Below is a small trained network, with its code and all its weights. Each question gives an input and a class and asks what happens when units are switched off, that is, made to give their printed mean instead of their output.

import numpy as np


def w(rows, s, z=0):
    codes = np.array(rows[::2]) - 128.0
    scale = np.full(codes.shape[1], s)
    scale[-1] = z or s
    return codes * scale


def norm(h):
    return h / np.sqrt((h * h).mean(-1, keepdims=True) + 1e-5)


def f(y):
    return y / 2 * (1 + np.tanh(0.7978845608 * (y + 0.044715 * y**3)))


def log_softmax(a):
    a = a - a.max(-1, keepdims=True)
    return a - np.log(np.exp(a).sum(-1, keepdims=True))


def net(x, mask):
    res = np.array(x, float).reshape(1, 6) / 4 @ E
    u = 0
    for l in range(2):
        y = f(norm(res) @ A[l][:, :-1].T + A[l][:, -1])
        res = res + np.where(mask[u : u + 11], y, B[l][:, -1]) @ B[l][:, :-1]
        u += 11
    return log_softmax(norm(res)[-1] @ U[:, :-1].T + U[:, -1])


A, B = {}, {}
E = w([
[174,161,29,55,86],'x0',
[150,59,193,188,179],'x1',
[191,240,190,93,188],'x2',
[189,193,116,232,63],'x3',
[80,255,164,117,125],'x4',
[207,70,163,187,129],'x5',
],0.0038)
A[0] = w([
[153,195,157,2,185,23],'L0N0',
[120,195,170,183,115,124],'L0N1',
[140,79,128,107,73,122],'L0N2',
[115,216,141,46,192,57],'L0N3',
[96,195,47,86,223,119],'L0N4',
[71,181,129,85,145,92],'L0N5',
[136,55,24,180,97,90],'L0N6',
[140,135,132,138,170,141],'L0N7',
[88,23,196,146,240,74],'L0N8',
[175,213,146,178,174,250],'L0N9',
[143,193,24,114,76,71],'L0N10',
],0.0062,0.0024)
B[0] = w([
[180,131,215,22,108,194],'L0N0',
[255,182,120,173,117,185],'L0N1',
[199,125,26,136,208,141],'L0N2',
[212,97,182,98,118,197],'L0N3',
[130,136,190,84,85,184],'L0N4',
[92,142,114,64,97,163],'L0N5',
[200,115,39,37,93,191],'L0N6',
[47,123,123,131,104,140],'L0N7',
[136,141,150,170,219,240],'L0N8',
[114,185,142,152,79,255],'L0N9',
[103,103,125,152,224,188],'L0N10',
],0.0056,0.0033)
A[1] = w([
[121,154,169,91,161,10],'L1N0',
[117,69,94,177,82,59],'L1N1',
[129,74,199,170,221,134],'L1N2',
[149,167,157,43,142,3],'L1N3',
[93,186,205,137,165,116],'L1N4',
[94,80,166,144,254,57],'L1N5',
[69,162,93,99,93,221],'L1N6',
[85,181,108,71,109,190],'L1N7',
[115,59,138,123,148,223],'L1N8',
[167,109,166,161,182,210],'L1N9',
[69,112,72,81,125,156],'L1N10',
],0.0088,0.0016)
B[1] = w([
[149,127,142,83,134,158],'L1N0',
[140,102,137,34,145,165],'L1N1',
[2,185,51,68,176,255],'L1N2',
[127,118,178,72,106,209],'L1N3',
[193,79,33,142,151,241],'L1N4',
[97,178,127,172,210,230],'L1N5',
[107,81,174,164,127,172],'L1N6',
[59,72,206,128,139,198],'L1N7',
[150,185,73,145,167,189],'L1N8',
[47,159,128,103,160,224],'L1N9',
[145,82,116,199,68,176],'L1N10',
],0.0074,0.0035)
U = w([
[74,38,157,144,70,2],'0',
[78,152,93,140,247,219],'1',
[225,30,26,123,115,104],'2',
[218,214,170,229,92,66],'3',
[170,128,246,15,108,223],'4',
],0.013,0.0016)

Each question gives the input, the list of numbers given to net, and the class t.
The units are the neurons (one row each of A and B). Each row of codes is followed by its name. A weight is (code - 128) times the scale printed after its matrix; where a second scale follows, it is the last column's (A, B and U).
mask holds one flag per neuron, layer by layer. A switched-off neuron (its flag False) gives its mean, the last column of its row in B, instead of its output. The means were averaged over made-up inputs and are rounded, as every weight is.
A unit's drop is (log p(t) with every unit on - log p(t) with that unit switched off) / (log p(t) with every unit on - log p(t) with every unit switched off).
The circuit of an input: a set's keep is (log p(t) with only the set's units on - log p(t) with every unit switched off) / (log p(t) with every unit on - log p(t) with every unit switched off). Starting from the 12 units with the biggest drops (on a tie, the unit counted first), units are removed one at a time, each time the one whose removal leaves the highest keep (on an exact tie, the one counted first), for as long as the keep stays at least 0.8.
units of the circuit, in order: the units of the circuit, biggest drop first
unit that matters most: the unit with the biggest drop
k most important neurons: the k neurons with the biggest drops, biggest first
k most important neurons of layer l: the k neurons of layer l with the biggest drops, biggest first
drop of u: that unit's drop, to one decimal
input [0,-8,-5,-4,4,-4], class 0: units of the circuit, in order -> [L1N10; L1N6]
input [3,-8,-7,3,3,-2], class 0: units of the circuit, in order -> [L1N7; L1N6]
input [-2,-1,7,4,-6,-4], class 3: units of the circuit, in order -> [L0N9]
input [2,-6,1,1,-3,-3], class 4: 2 most important neurons -> [L0N4; L1N3]
input [4,1,-6,-7,8,-3], class 0: units of the circuit, in order -> [L1N10; L1N6]
input [-4,4,-1,7,-4,5], class 1: 2 most important neurons of layer 1 -> [L1N2; L1N9]
input [7,-5,1,-5,-5,-5], class 4: 2 most important neurons of layer 0 -> [L0N0; L0N4]
input [-3,-8,-7,1,6,6], class 0: 4 most important neurons -> [L1N4; L0N3; L1N6; L0N8]
input [4,0,-4,-6,5,8], class 2: 4 most important neurons of layer 1 -> [L1N10; L1N2; L1N7; L1N9]
input [-2,-6,-2,1,8,3], class 3: 2 most important neurons -> [L0N1; L0N6]
input [-7,3,-7,8,-6,-3], class 2: 2 most important neurons of layer 0 -> [L0N6; L0N10]
input [-7,7,8,4,-2,3], class 1: 2 most important neurons -> [L1N2; L1N9]
input [-7,-8,1,-3,-1,-5], class 4: drop of L0N3 -> 0.1
input [-2,-1,0,-1,-5,-7], class 0: unit that matters most -> L1N10
input [-5,-2,4,-8,-2,-6], class 4: drop of L0N0 -> 0.5
input [-6,6,8,5,-8,4], class 1: drop of L1N2 -> 0.2
